Here is a tiny trained network, its code and every weight. The questions are about switching its units off for an input and a class, where a switched-off unit gives its printed mean instead of its output.

import numpy as np


def w(rows, s, z=0):
    codes = np.array(rows[::2]) - 128.0
    scale = np.full(codes.shape[1], s)
    scale[-1] = z or s
    return codes * scale


def f(y):
    return y / 2 * (1 + np.tanh(0.7978845608 * (y + 0.044715 * y**3)))


def log_softmax(a):
    a = a - a.max(-1, keepdims=True)
    return a - np.log(np.exp(a).sum(-1, keepdims=True))


def net(x, mask):
    res = np.array(x, float).reshape(1, 7) / 4 @ E
    y = f(res @ A[0][:, :-1].T + A[0][:, -1])
    res = res + np.where(mask, y, B[0][:, -1]) @ B[0][:, :-1]
    return log_softmax(res[-1] @ U[:, :-1].T + U[:, -1])


A, B = {}, {}
E = w([
[207,179,174,73,122,95,235,121,87,210],'x0',
[249,83,104,192,69,95,117,140,24,112],'x1',
[115,157,145,103,255,134,77,63,64,87],'x2',
[75,227,57,230,106,135,61,143,101,171],'x3',
[183,149,208,179,196,186,126,223,151,166],'x4',
[134,118,100,134,140,135,142,122,132,131],'x5',
[131,151,153,130,110,129,149,131,122,118],'x6',
],0.0058)
A[0] = w([
[141,150,104,158,235,114,114,62,125,108,38],'N0',
[175,49,168,36,145,108,161,126,163,89,2],'N1',
[134,93,81,153,50,108,155,151,255,195,57],'N2',
[121,253,51,137,123,85,126,130,115,214,193],'N3',
[101,113,36,61,89,92,140,48,118,110,132],'N4',
[51,182,132,59,161,140,127,121,238,181,67],'N5',
[72,68,112,216,146,141,52,151,185,5,81],'N6',
[174,110,146,165,221,189,126,222,156,155,22],'N7',
[146,139,124,80,195,148,118,70,98,199,101],'N8',
[106,147,138,139,192,110,127,75,70,76,105],'N9',
],0.0081,0.0028)
B[0] = w([
[100,104,95,65,102,147,87,165,95,131,165],'N0',
[102,108,124,213,178,248,87,107,133,161,196],'N1',
[121,148,151,35,141,169,67,194,82,88,206],'N2',
[132,67,179,157,182,196,114,94,163,107,203],'N3',
[130,158,188,140,103,77,83,117,178,197,221],'N4',
[214,87,92,180,97,83,107,147,75,120,212],'N5',
[155,124,208,115,186,138,173,92,108,122,254],'N6',
[107,161,153,108,31,66,62,76,194,196,185],'N7',
[114,147,164,90,115,134,157,150,95,109,162],'N8',
[153,124,138,86,86,163,53,191,130,135,175],'N9',
],0.014,0.0069)
U = w([
[63,172,165,116,73,59,86,84,216,204,70],'0',
[49,102,115,211,188,253,107,103,153,128,65],'1',
[135,124,149,103,145,111,141,137,125,142,253],'2',
[56,166,113,7,113,165,101,219,76,87,66],'3',
[167,133,198,89,202,116,206,98,110,140,146],'4',
[233,81,72,206,102,52,120,136,51,122,127],'5',
[112,145,137,135,136,129,138,136,150,124,227],'6',
[11,190,23,107,132,64,222,115,115,100,73],'7',
],0.0073,0.0058)

Each question gives the input, the list of numbers given to net, and the class t.
The units are the neurons (one row each of A and B). Each row of codes is followed by its name. A weight is (code - 128) times the scale printed after its matrix; where a second scale follows, it is the last column's (A, B and U).
mask holds one flag per neuron, in row order. A switched-off neuron (its flag False) gives its mean, the last column of its row in B, instead of its output. The means were averaged over made-up inputs and are rounded, as every weight is.
A unit's drop is (log p(t) with every unit on - log p(t) with that unit switched off) / (log p(t) with every unit on - log p(t) with every unit switched off).
The circuit of an input: a set's keep is (log p(t) with only the set's units on - log p(t) with every unit switched off) / (log p(t) with every unit on - log p(t) with every unit switched off). Starting from all 10 units, units are removed one at a time, each time the one whose removal leaves the highest keep (on an exact tie, the one counted first), for as long as the keep stays at least 0.8.
units of the circuit, in order: the units of the circuit, biggest drop first
unit that matters most: the unit with the biggest drop
k most important neurons: the k neurons with the biggest drops, biggest first
drop when u is switched off: that unit's drop, to one decimal
input [4,2,-5,7,6,7,1], class 1: units of the circuit, in order : N3
input [5,-3,8,3,-7,-4,-2], class 3: 4 most important neurons : N0; N9; N8; N7
input [-4,6,-4,3,-6,3,4], class 0: 3 most important neurons : N4; N5; N1
input [7,0,8,3,-8,-5,4], class 0: 4 most important neurons : N4; N2; N6; N5
input [-1,-1,1,6,7,-3,6], class 0: 2 most important neurons : N7; N1
input [-6,7,8,-3,0,-1,6], class 3: units of the circuit, in order : N9; N0
input [-5,0,8,1,2,-4,6], class 3: units of the circuit, in order : N0; N9
input [-7,4,8,-8,-7,5,-6], class 1: 2 most important neurons : N1; N7
input [-3,-7,7,5,2,-5,4], class 3: 4 most important neurons : N0; N9; N1; N4
input [-4,-6,8,-6,3,-3,7], class 3: 3 most important neurons : N0; N9; N3
input [-8,-8,7,1,-7,0,2], class 4: 2 most important neurons : N6; N7
input [-2,8,-6,5,8,-4,4], class 0: 2 most important neurons : N7; N5
input [-2,5,2,-6,1,-2,-2], class 1: 2 most important neurons : N1; N5
input [6,-4,-6,7,0,7,4], class 1: unit that matters most : N3
input [5,7,5,-4,-8,-5,0], class 0: 3 most important neurons : N4; N5; N6
input [-4,0,-6,-7,-6,-7,-1], class 1: 2 most important neurons : N1; N7
input [-3,-5,7,-2,8,2,0], class 0: 2 most important neurons : N7; N2
input [-1,-7,1,6,6,-3,0], class 5: 2 most important neurons : N5; N4
input [3,6,-6,-7,7,0,5], class 0: drop when N3 is switched off : 0.2
input [6,7,-7,2,4,3,-6], class 3: drop when N2 is switched off : 0.8
input [7,5,7,-5,2,-3,-1], class 3: drop when N3 is switched off : 0.2
input [-5,-8,0,4,3,-5,1], class 5: drop when N5 is switched off : 0.9
input [5,7,5,-3,-7,4,4], class 0: unit that matters most : N4
